Small tables with named rows and columns. After each table, cells are looked up by row and column.

Table gom
|  | sibub | gime | lofo |
|---|---|---|---|
| muvo | 5995 | 7042 | 5123 |
| lifosor | 6731 | 5297 | 9431 |
| dupoko | 593 | 4048 | 5633 |
| pamod | 2470 | 4716 | 3841 |
| ror | 4416 | 3222 | 5963 |
| mup | 7538 | 5618 | 1790 |
| rera | 2447 | 4294 | 3212 |
| rud | 6922 | 3604 | 1815 |
| vod | 3618 | 5610 | 3533 |
| tov | 2006 | 3029 | 1492 |
| fuluf | 248 | 7018 | 5627 |
| ruliv | 2109 | 4184 | 3119 |
| gudetu | 6298 | 5574 | 9398 |

vod, gime: 5610
mup, lofo: 1790
dupoko, lofo: 5633
lifosor, lofo: 9431
mup, gime: 5618
mup, sibub: 7538
ror, lofo: 5963
gudetu, sibub: 6298
gudetu, gime: 5574
pamod, gime: 4716
pamod, lofo: 3841
Which row has the largest lofo? lifosor

mizako:
|  | zim | kimaku | ren | fogid | suziru | bim |
|---|---|---|---|---|---|---|
| mim | 24 | 21 | 20 | 34 | 174 | 194 |
| bulokul | 21 | 24 | 24 | 20 | 29 | 185 |
| lavi | 21 | 23 | 109 | 239 | 52 | 23 |
| kof | 23 | 60 | 246 | 105 | 25 | 18 |
| fug | 16 | 20 | 41 | 212 | 148 | 23 |
| tagum | 22 | 19 | 20 | 20 | 105 | 245 |

What is the suziru of lavi in mizako? 52
What is the suziru of kof in mizako? 25
What is the ren of bulokul in mizako? 24
What is the bim of kof in mizako? 18
What is the kimaku of bulokul in mizako? 24
What is the fogid of mim in mizako? 34
What is the suziru of mim in mizako? 174
What is the zim of mim in mizako? 24
What is the fogid of fug in mizako? 212
What is the bim of lavi in mizako? 23
What is the zim of lavi in mizako? 21
What is the zim of tagum in mizako? 22
What is the kimaku of fug in mizako? 20
What is the zim of kof in mizako? 23
What is the ren of lavi in mizako? 109
What is the ren of mim in mizako? 20
What is the kimaku of tagum in mizako? 19
What is the suziru of fug in mizako? 148
What is the kimaku of mim in mizako? 21
What is the fogid of kof in mizako? 105
Which row has the largest zim? mim

buf =
         pivu  soget   tam  revurad  siguf   foz  desove
paku      0.1    0.0  -0.7     -0.1    0.1  -0.1     0.0
mos      -0.6    0.0  -0.2     -0.6   -0.7   0.0    -0.6
tadoker  -0.3   -0.2  -0.4     -0.3   -0.3  -0.1    -0.3
lim      -0.6   -0.4   0.1     -0.4   -0.7  -0.3    -0.6
nefora   -0.1   -0.3  -0.3     -0.1   -0.1  -0.3    -0.1
nulo      0.1   -0.2  -0.4     -0.1    0.1  -0.2     0.0
nad      -0.2    0.1  -0.6     -0.4   -0.2   0.0    -0.3
sut       0.0    0.0  -0.6     -0.3   -0.1   0.0    -0.1
buged    -0.1   -0.4  -0.1     -0.1   -0.1  -0.4    -0.1
vuzus    -0.1   -0.6   0.0      0.1    0.0  -0.6     0.0
diz       0.5   -0.3  -0.6      0.2    0.5  -0.4     0.4
luso     -0.1   -0.7  -0.1      0.2    0.0  -0.6     0.0
naboz     0.5   -0.6  -0.4      0.4    0.6  -0.7     0.4
pupule   -0.4   -0.3  -0.1     -0.2   -0.4  -0.3    -0.4

siguf of tadoker: -0.3
soget of buged: -0.4
soget of diz: -0.3
siguf of mos: -0.7
soget of nulo: -0.2
siguf of sut: -0.1
revurad of luso: 0.2
foz of vuzus: -0.6
siguf of lim: -0.7
desove of sut: -0.1
pivu of nad: -0.2
pivu of nulo: 0.1
foz of diz: -0.4
siguf of buged: -0.1
soget of tadoker: -0.2
foz of lim: -0.3
pivu of lim: -0.6
revurad of nulo: -0.1

